Below are the code and all the weights of a small trained network. Each question names an input and a class and asks about switching units off, where a switched-off unit gives its printed mean instead of its output.

import numpy as np


def w(rows, s, z=0):
    codes = np.array(rows[::2]) - 128.0
    scale = np.full(codes.shape[1], s)
    scale[-1] = z or s
    return codes * scale


def f(y):
    return y / 2 * (1 + np.tanh(0.7978845608 * (y + 0.044715 * y**3)))


def log_softmax(a):
    a = a - a.max(-1, keepdims=True)
    return a - np.log(np.exp(a).sum(-1, keepdims=True))


def net(x, mask):
    res = np.array(x, float).reshape(1, 8) / 4 @ E
    y = f(res @ A[0][:, :-1].T + A[0][:, -1])
    res = res + np.where(mask, y, B[0][:, -1]) @ B[0][:, :-1]
    return log_softmax(res[-1] @ U[:, :-1].T + U[:, -1])


A, B = {}, {}
E = w([
[128,130,129,126,125,130,130,127,127,126,130,128],'x0',
[45,89,130,64,98,84,150,245,142,72,128,92],'x1',
[190,130,188,42,138,85,51,72,112,89,187,68],'x2',
[151,69,189,201,132,20,250,126,143,103,176,96],'x3',
[186,155,69,149,213,144,143,159,87,53,88,53],'x4',
[123,113,49,100,158,100,137,114,65,94,233,197],'x5',
[97,1,93,116,126,173,134,59,110,84,69,115],'x6',
[118,109,172,210,132,148,58,161,142,50,173,161],'x7',
],0.0072)
A[0] = w([
[98,116,115,135,124,122,137,155,132,138,111,142,12],'N1',
[115,162,80,62,131,159,48,165,120,156,114,149,58],'N2',
[142,125,202,111,122,128,98,126,140,131,87,66,100],'N3',
[142,157,194,170,118,152,136,123,147,148,65,100,21],'N4',
[179,150,106,175,130,140,130,52,118,150,156,163,31],'N5',
[198,148,54,159,196,130,127,181,125,59,107,57,14],'N6',
[147,101,165,161,132,101,187,129,133,125,153,107,69],'N7',
[148,116,126,132,126,98,167,134,131,113,132,128,51],'N8',
[105,142,117,106,108,190,77,121,121,120,111,136,94],'N9',
[106,39,129,128,120,141,148,61,129,92,105,106,145],'N10',
[141,128,40,87,161,99,150,101,98,90,244,208,16],'N11',
[75,104,101,54,121,101,151,218,119,85,167,132,52],'N12',
[76,88,193,98,70,109,106,107,162,187,165,205,44],'N13',
[170,122,175,39,140,78,72,91,108,92,181,100,24],'N14',
[137,143,102,107,120,161,109,143,124,130,120,124,44],'N15',
[129,118,175,197,124,123,55,150,131,71,148,148,76],'N16',
[166,139,131,162,164,136,124,84,133,167,120,136,109],'N17',
[99,123,81,172,128,134,174,187,115,159,92,193,15],'N18',
[131,101,145,161,125,95,181,113,118,128,163,114,67],'N19',
[159,162,125,178,135,150,143,60,120,138,135,158,41],'N20',
[100,140,103,195,137,140,152,155,129,152,111,159,1],'N21',
[93,129,168,87,108,124,135,200,147,108,99,95,70],'N22',
[153,164,87,24,112,89,213,91,123,187,100,99,72],'N23',
[161,242,163,146,131,89,140,197,136,171,180,129,42],'N24',
[147,111,163,146,123,78,181,111,123,132,145,97,45],'N25',
[123,123,133,182,111,142,78,143,131,69,155,149,102],'N26',
],0.011,0.0027)
B[0] = w([
[128,151,124,117,117,131,105,112,140,118,156,118,140],'N1',
[130,161,147,150,166,62,139,162,167,81,124,200,219],'N2',
[121,144,86,162,83,139,132,158,147,171,99,91,186],'N3',
[122,136,113,168,86,105,103,177,124,185,82,95,190],'N4',
[138,117,178,87,117,104,41,98,128,96,139,102,208],'N5',
[98,194,165,86,102,108,197,58,37,182,141,146,240],'N6',
[126,181,130,126,150,93,108,164,154,109,126,193,194],'N7',
[133,148,156,128,141,117,114,136,130,114,136,156,150],'N8',
[143,132,124,142,148,65,146,154,152,93,126,180,197],'N9',
[154,56,62,121,137,126,150,106,115,89,81,174,219],'N10',
[120,128,115,205,75,125,132,198,132,207,17,83,254],'N11',
[155,101,177,110,119,116,7,74,127,106,126,91,217],'N12',
[119,203,148,97,130,118,202,72,15,162,121,112,228],'N13',
[136,172,42,102,92,170,161,106,206,118,213,91,231],'N14',
[127,142,140,137,125,106,147,142,131,124,140,165,150],'N15',
[106,78,176,141,181,195,146,172,125,139,164,124,207],'N16',
[127,114,158,119,111,111,56,124,122,102,138,100,188],'N17',
[148,159,63,104,106,161,163,118,191,121,200,79,207],'N18',
[116,184,136,118,151,95,113,152,157,109,127,181,186],'N19',
[128,116,152,94,128,111,49,94,130,97,153,94,195],'N20',
[143,158,92,114,107,161,146,133,179,130,183,96,181],'N21',
[152,113,156,138,113,114,26,98,117,134,122,94,189],'N22',
[94,63,203,159,193,220,142,180,116,137,184,125,225],'N23',
[140,19,52,115,136,135,162,79,104,77,59,172,218],'N24',
[133,166,133,142,147,91,133,159,157,99,138,177,188],'N25',
[111,84,169,126,177,175,150,160,134,157,146,123,191],'N26',
],0.018,0.0097)
U = w([
[117,206,142,146,183,52,124,171,179,62,128,218,76],'0',
[147,109,179,94,104,114,2,66,123,87,129,60,67],'1',
[134,175,27,98,89,193,167,109,212,116,213,69,58],'2',
[76,196,155,81,129,123,197,51,9,170,119,130,90],'3',
[105,134,97,218,68,131,111,187,137,201,29,74,252],'4',
[65,56,192,147,231,235,150,166,117,128,176,121,140],'5',
[148,18,28,106,149,149,158,58,94,50,48,174,231],'6',
],0.0074,0.0024)

Each question gives the input, the list of numbers given to net, and the class t.
The units are the neurons (one row each of A and B). Each row of codes is followed by its name. A weight is (code - 128) times the scale printed after its matrix; where a second scale follows, it is the last column's (A, B and U).
mask holds one flag per neuron, in row order. A switched-off neuron (its flag False) gives its mean, the last column of its row in B, instead of its output. The means were averaged over made-up inputs and are rounded, as every weight is.
A unit's drop is (log p(t) with every unit on - log p(t) with that unit switched off) / (log p(t) with every unit on - log p(t) with every unit switched off).
The circuit of an input: a set's keep is (log p(t) with only the set's units on - log p(t) with every unit switched off) / (log p(t) with every unit on - log p(t) with every unit switched off). Starting from the 12 units with the biggest drops (on a tie, the unit counted first), units are removed one at a time, each time the one whose removal leaves the highest keep (on an exact tie, the one counted first), for as long as the keep stays at least 0.8.
circuit, biggest first: the units of the circuit, biggest drop first
k most important neurons: the k neurons with the biggest drops, biggest first
drop of u: that unit's drop, to one decimal
input [1,-1,4,-5,1,6,-6,0], class 4: 2 most important neurons	N11, N10
input [5,-4,5,-6,-7,-5,8,8], class 5: 2 most important neurons	N16, N26
input [-3,-2,-5,0,4,-4,1,-7], class 5: 3 most important neurons	N23, N14, N11
input [-6,-1,-6,4,6,3,2,-2], class 2: circuit, biggest first	N18
input [-3,-8,-2,5,-3,4,8,5], class 1: 3 most important neurons	N5, N20, N24
input [-8,-3,8,8,3,-5,4,3], class 0: 3 most important neurons	N7, N25, N19
input [-4,2,8,6,-8,2,2,8], class 2: 2 most important neurons	N14, N6
input [0,3,0,3,-5,6,2,8], class 5: 2 most important neurons	N16, N26
input [-3,5,2,-5,-8,-1,-1,6], class 3: 2 most important neurons	N13, N23
input [-3,7,-3,4,6,-6,5,1], class 1: 2 most important neurons	N22, N11
input [5,1,4,-2,5,-2,-5,6], class 5: 4 most important neurons	N16, N13, N26, N10
input [-2,-6,-1,-1,6,8,-6,-7], class 4: 2 most important neurons	N11, N13
input [6,1,-3,-3,6,7,-7,2], class 4: 3 most important neurons	N11, N13, N10
input [-4,5,-7,-3,6,5,-5,8], class 5: circuit, biggest first	N26
input [-2,1,0,4,3,-3,0,-5], class 5: 2 most important neurons	N23, N11
input [-1,7,-1,2,-7,-3,1,1], class 1: 2 most important neurons	N12, N22
input [3,3,2,4,7,3,-6,7], class 3: drop of N10	0.1
input [0,4,7,-3,-4,3,-5,2], class 2: drop of N14	3.5
input [6,-3,-4,2,8,4,1,2], class 3: drop of N20	0.0
input [8,6,-5,1,0,-4,-5,2], class 1: circuit, biggest first	N22
input [-3,-6,-3,-4,-4,7,1,1], class 4: drop of N22	0.1
